Below are the code and all the weights of a small trained network. Each question names an input and a class and asks about switching units off, where a switched-off unit gives its printed mean instead of its output.

import numpy as np


def w(rows, s, z=0):
    codes = np.array(rows[::2]) - 128.0
    scale = np.full(codes.shape[1], s)
    scale[-1] = z or s
    return codes * scale


def f(y):
    return y / 2 * (1 + np.tanh(0.7978845608 * (y + 0.044715 * y**3)))


def log_softmax(a):
    a = a - a.max(-1, keepdims=True)
    return a - np.log(np.exp(a).sum(-1, keepdims=True))


def net(x, mask):
    res = np.array(x, float).reshape(1, 5) / 4 @ E
    y = f(res @ A[0][:, :-1].T + A[0][:, -1])
    res = res + np.where(mask, y, B[0][:, -1]) @ B[0][:, :-1]
    return log_softmax(res[-1] @ U[:, :-1].T + U[:, -1])


A, B = {}, {}
E = w([
[70,228,65,245,46,144,47],'x0',
[17,79,153,225,149,38,136],'x1',
[112,133,136,65,20,4,32],'x2',
[1,85,84,189,147,197,116],'x3',
[124,139,136,67,198,105,4],'x4',
],0.005)
A[0] = w([
[126,133,111,109,130,140,153,235],'neuron 0',
[117,133,131,127,87,163,145,232],'neuron 1',
[163,123,123,84,156,186,173,101],'neuron 2',
[103,105,142,205,190,33,191,179],'neuron 3',
[199,118,152,3,151,51,153,197],'neuron 4',
[131,154,134,208,181,118,123,112],'neuron 5',
[154,140,143,127,180,135,154,160],'neuron 6',
[97,89,139,172,149,73,173,174],'neuron 7',
[148,129,114,134,158,135,119,224],'neuron 8',
[125,111,130,145,64,55,186,148],'neuron 9',
[108,142,130,201,126,169,157,80],'neuron 10',
[200,133,131,94,139,169,223,176],'neuron 11',
[128,102,112,86,130,108,122,126],'neuron 12',
[128,123,129,146,177,140,150,251],'neuron 13',
[152,153,135,102,149,86,108,91],'neuron 14',
[137,157,126,134,144,94,34,123],'neuron 15',
[217,202,127,173,80,112,118,152],'neuron 16',
],0.018,0.003)
B[0] = w([
[159,98,148,157,110,106,144,147],'neuron 0',
[133,85,121,206,74,97,158,155],'neuron 1',
[172,126,200,145,152,129,168,180],'neuron 2',
[95,105,216,145,146,132,195,213],'neuron 3',
[250,60,78,108,132,133,62,252],'neuron 4',
[159,154,113,162,183,129,106,166],'neuron 5',
[121,90,141,123,168,125,144,159],'neuron 6',
[114,130,193,122,124,128,185,188],'neuron 7',
[169,156,150,162,129,108,137,145],'neuron 8',
[148,229,171,150,92,136,155,179],'neuron 9',
[187,112,63,135,153,139,161,179],'neuron 10',
[106,125,117,199,235,121,142,208],'neuron 11',
[167,112,152,104,103,138,122,149],'neuron 12',
[187,164,117,131,143,152,164,166],'neuron 13',
[180,126,140,119,76,145,99,157],'neuron 14',
[71,124,181,152,126,73,32,179],'neuron 15',
[123,151,129,79,5,153,206,175],'neuron 16',
],0.027,0.015)
U = w([
[180,117,10,136,70,172,159,98],'0',
[193,82,146,188,253,163,173,208],'1',
[188,81,112,37,86,110,20,98],'2',
[38,226,215,118,83,122,188,181],'3',
[14,125,132,143,197,69,41,100],'4',
[125,178,40,153,226,119,45,62],'5',
[86,78,159,11,178,192,196,3],'6',
],0.0061,0.0039)

Each question gives the input, the list of numbers given to net, and the class t.
The units are the neurons (one row each of A and B). Each row of codes is followed by its name. A weight is (code - 128) times the scale printed after its matrix; where a second scale follows, it is the last column's (A, B and U).
mask holds one flag per neuron, in row order. A switched-off neuron (its flag False) gives its mean, the last column of its row in B, instead of its output. The means were averaged over made-up inputs and are rounded, as every weight is.
A unit's drop is (log p(t) with every unit on - log p(t) with that unit switched off) / (log p(t) with every unit on - log p(t) with every unit switched off).
The circuit of an input: a set's keep is (log p(t) with only the set's units on - log p(t) with every unit switched off) / (log p(t) with every unit on - log p(t) with every unit switched off). Starting from the 12 units with the biggest drops (on a tie, the unit counted first), units are removed one at a time, each time the one whose removal leaves the highest keep (on an exact tie, the one counted first), for as long as the keep stays at least 0.8.
circuit, biggest first: the units of the circuit, biggest drop first
most important unit: the unit with the biggest drop
top k neurons: the k neurons with the biggest drops, biggest first
drop of u: that unit's drop, to one decimal
input [1,-3,-4,-8,5], class 2: circuit, biggest first -> neuron 4; neuron 3
input [0,3,4,1,5], class 4: circuit, biggest first -> neuron 4; neuron 15
input [-5,8,5,-3,3], class 2: circuit, biggest first -> neuron 4; neuron 11
input [8,6,5,5,2], class 4: top 2 neurons -> neuron 15; neuron 16
input [4,6,-3,1,8], class 4: most important unit -> neuron 15
input [3,-1,1,4,-1], class 0: circuit, biggest first -> neuron 11; neuron 3
input [4,-5,-1,7,-3], class 0: circuit, biggest first -> neuron 11; neuron 3
input [8,-4,-5,8,6], class 5: circuit, biggest first -> neuron 3; neuron 2; neuron 7
input [8,-6,6,-1,6], class 3: top 2 neurons -> neuron 4; neuron 16
input [1,4,-1,-3,4], class 4: top 3 neurons -> neuron 4; neuron 16; neuron 9
input [-5,6,8,5,5], class 2: top 2 neurons -> neuron 11; neuron 12
input [7,-7,2,-7,0], class 0: top 2 neurons -> neuron 16; neuron 3
input [4,-7,0,3,-1], class 0: drop of neuron 15 -> 0.1
input [7,7,6,-1,6], class 4: circuit, biggest first -> neuron 15
input [8,8,3,5,4], class 4: drop of neuron 15 -> 0.5
input [8,7,-3,-1,8], class 4: drop of neuron 15 -> 0.4
input [-1,-1,1,-2,5], class 2: drop of neuron 4 -> 0.0
